Here is a tiny trained network, its code and every weight. The questions are about switching its units off for an input and a target symbol, where a switched-off unit gives its printed mean instead of its output.

import numpy as np


def w(rows, s, z=0):
    codes = np.array(rows[::2]) - 128.0
    scale = np.full(codes.shape[1], s)
    scale[-1] = z or s
    return codes * scale


def f(y):
    return y / 2 * (1 + np.tanh(0.7978845608 * (y + 0.044715 * y**3)))


def softmax(a):
    e = np.exp(a - a.max(-1, keepdims=True))
    return e / e.sum(-1, keepdims=True)


def log_softmax(a):
    a = a - a.max(-1, keepdims=True)
    return a - np.log(np.exp(a).sum(-1, keepdims=True))


def net(x, mask):
    ids = ['γδζλξψω'.index(c) for c in x.split()]
    T = len(ids)
    res = E[ids] + P[:T]
    r = res
    for j in range(3):
        rows = slice(2 * j, 2 * j + 2)
        q, k, v = (r @ M[0][rows].T for M in (Q, K, V))
        z = softmax(np.where(np.tri(T) > 0, q @ k.T / 2**0.5, -1e9)) @ v
        o = O[0][rows]
        res = res + np.where(mask[j], z, o[:, -1]) @ o[:, :-1]
    y = f(res @ A[0][:, :-1].T + A[0][:, -1])
    res = res + np.where(mask[3:19], y, B[0][:, -1]) @ B[0][:, :-1]
    return log_softmax(res[-1] @ U[:, :-1].T + U[:, -1])


Q, K, V, O, A, B = {}, {}, {}, {}, {}, {}
E = w([
[70,114,118,187,199],'γ',
[174,162,198,108,149],'δ',
[60,134,102,139,93],'ζ',
[104,91,235,174,104],'λ',
[101,78,88,253,118],'ξ',
[62,71,176,94,29],'ψ',
[37,144,153,79,183],'ω',
],0.021)
P = w([
[130,136,144,200,247],'0',
[126,211,174,182,88],'1',
[118,174,151,144,92],'2',
[112,135,119,103,96],'3',
[112,110,94,86,98],'4',
[107,92,74,65,106],'5',
[103,75,55,52,114],'6',
[97,58,38,36,115],'7',
],0.011)
Q[0] = w([
[116,181,86,63,126],'h0',
[108,188,102,174,109],'h0',
[130,136,105,93,9],'h1',
[162,86,91,192,150],'h1',
[167,189,65,99,64],'h2',
[69,132,143,130,82],'h2',
],0.013)
K[0] = w([
[141,133,176,178,150],'h0',
[96,108,100,165,109],'h0',
[84,167,121,127,3],'h1',
[132,118,104,188,150],'h1',
[196,166,64,90,111],'h2',
[75,114,83,119,93],'h2',
],0.013)
V[0] = w([
[131,150,166,174,138],'h0',
[159,157,90,190,142],'h0',
[136,173,102,57,152],'h1',
[80,70,105,203,141],'h1',
[247,144,168,100,143],'h2',
[125,162,80,134,80],'h2',
],0.011)
O[0] = w([
[148,189,158,148,97,254],'h0',
[120,101,137,140,168,133],'h0',
[81,113,205,138,207,59],'h1',
[133,235,86,143,11,163],'h1',
[123,64,15,48,80,12],'h2',
[49,117,169,254,116,84],'h2',
],0.0084,0.0061)
A[0] = w([
[69,44,40,98,186,109],'n0',
[159,109,104,159,58,146],'n1',
[115,60,97,63,172,191],'n2',
[148,95,83,69,69,169],'n3',
[144,189,111,102,182,1],'n4',
[120,148,118,124,236,73],'n5',
[86,195,106,105,127,217],'n6',
[115,42,111,94,60,18],'n7',
[152,162,61,125,120,125],'n8',
[118,129,140,72,151,97],'n9',
[152,253,163,170,161,178],'n10',
[152,21,139,61,19,136],'n11',
[104,184,113,146,193,28],'n12',
[41,142,92,148,75,89],'n13',
[76,97,203,183,128,126],'n14',
[203,216,155,133,136,120],'n15',
],0.015,0.0044)
B[0] = w([
[159,2,79,24,203,144],'n0',
[122,164,91,32,139,168],'n1',
[103,159,160,143,57,171],'n2',
[87,69,143,121,181,159],'n3',
[123,59,177,92,5,144],'n4',
[124,198,73,117,89,159],'n5',
[117,112,231,184,164,175],'n6',
[114,80,21,101,165,134],'n7',
[162,76,157,107,13,147],'n8',
[110,113,125,211,113,160],'n9',
[65,73,57,47,155,254],'n10',
[84,241,120,145,149,175],'n11',
[102,169,151,152,93,156],'n12',
[175,129,84,213,161,187],'n13',
[209,102,121,114,133,205],'n14',
[187,113,178,183,92,197],'n15',
],0.0086,0.023)
U = w([
[52,89,136,138,110,2],'γ',
[101,123,37,30,217,130],'δ',
[76,85,110,185,187,154],'ζ',
[181,49,160,53,163,164],'λ',
[98,125,80,132,110,53],'ξ',
[123,248,187,188,118,168],'ψ',
[6,178,148,85,163,165],'ω',
],0.011,0.0072)

Each question gives the input, a string of symbols that net reads in full, and the target symbol t.
The units are the heads (2 rows each of Q, K, V and O) and the neurons (one row each of A and B). Each row of codes is followed by its name. A weight is (code - 128) times the scale printed after its matrix; where a second scale follows, it is the last column's (O, A, B and U).
mask holds one flag per unit, heads first, then neurons. A switched-off unit (its flag False) gives its mean, the last column of its rows in O or B, instead of its output. The means were averaged over made-up inputs and are rounded, as every weight is.
A unit's drop is (log p(t) with every unit on - log p(t) with that unit switched off) / (log p(t) with every unit on - log p(t) with every unit switched off).
The circuit of an input: a set's keep is (log p(t) with only the set's units on - log p(t) with every unit switched off) / (log p(t) with every unit on - log p(t) with every unit switched off). Starting from the 12 units with the biggest drops (on a tie, the unit counted first), units are removed one at a time, each time the one whose removal leaves the highest keep (on an exact tie, the one counted first), for as long as the keep stays at least 0.8.
units of the circuit, in order: the units of the circuit, biggest drop first
k most important neurons: the k neurons with the biggest drops, biggest first
which heads matter: for each layer, one digit per head in row order, 1 if its drop is at least 0.15 and else 0, layers parted by /
drop when u is switched off: that unit's drop, to one decimal
input δ ξ δ λ γ δ ψ ω, target ω: which heads matter	001
input λ δ δ ψ ζ λ δ, target ω: 4 most important neurons	(n11; n10; n2; n14)
input λ δ ζ ζ δ, target ψ: which heads matter	011
input ξ λ λ δ ω ω γ, target ξ: 2 most important neurons	(n13; n8)
input δ δ δ γ δ, target δ: 3 most important neurons	(n0; n7; n6)
input λ δ ψ δ λ ψ λ γ, target λ: which heads matter	001
input ω δ ζ λ δ δ ψ γ, target ω: which heads matter	011
input δ ω λ, target λ: which heads matter	000
input ψ δ ζ ζ λ ζ δ, target ψ: units of the circuit, in order	(n10; h2)
input ξ ζ ξ δ δ λ λ, target ψ: which heads matter	110
input λ δ ξ λ δ δ δ λ, target ω: units of the circuit, in order	(n11; n13)
input ξ δ ψ γ, target ξ: units of the circuit, in order	(h1; n8)
input γ ω ω ω δ γ, target γ: units of the circuit, in order	(n10; h1; n8; n6)
input ω ω δ, target λ: 2 most important neurons	(n11; n15)
input ζ δ δ λ δ δ δ λ, target ψ: 3 most important neurons	(n10; n11; n0)
input λ γ γ, target λ: 2 most important neurons	(n8; n11)
input λ λ δ ζ δ λ, target ω: which heads matter	101
input δ ζ δ ζ ψ λ δ δ, target δ: 4 most important neurons	(n0; n7; n11; n6)
input ω δ ζ δ γ, target ω: which heads matter	001
input δ λ δ γ, target δ: which heads matter	010
input λ ζ γ λ γ ξ ω, target ω: which heads matter	000
input δ ζ λ ζ, target ζ: drop when n13 is switched off	0.2
input δ δ ζ λ γ, target δ: drop when n0 is switched off	1.2
input γ δ γ, target γ: drop when n15 is switched off	0.4
input ζ ω ω λ ω δ δ δ, target ω: drop when h1 is switched off	0.2
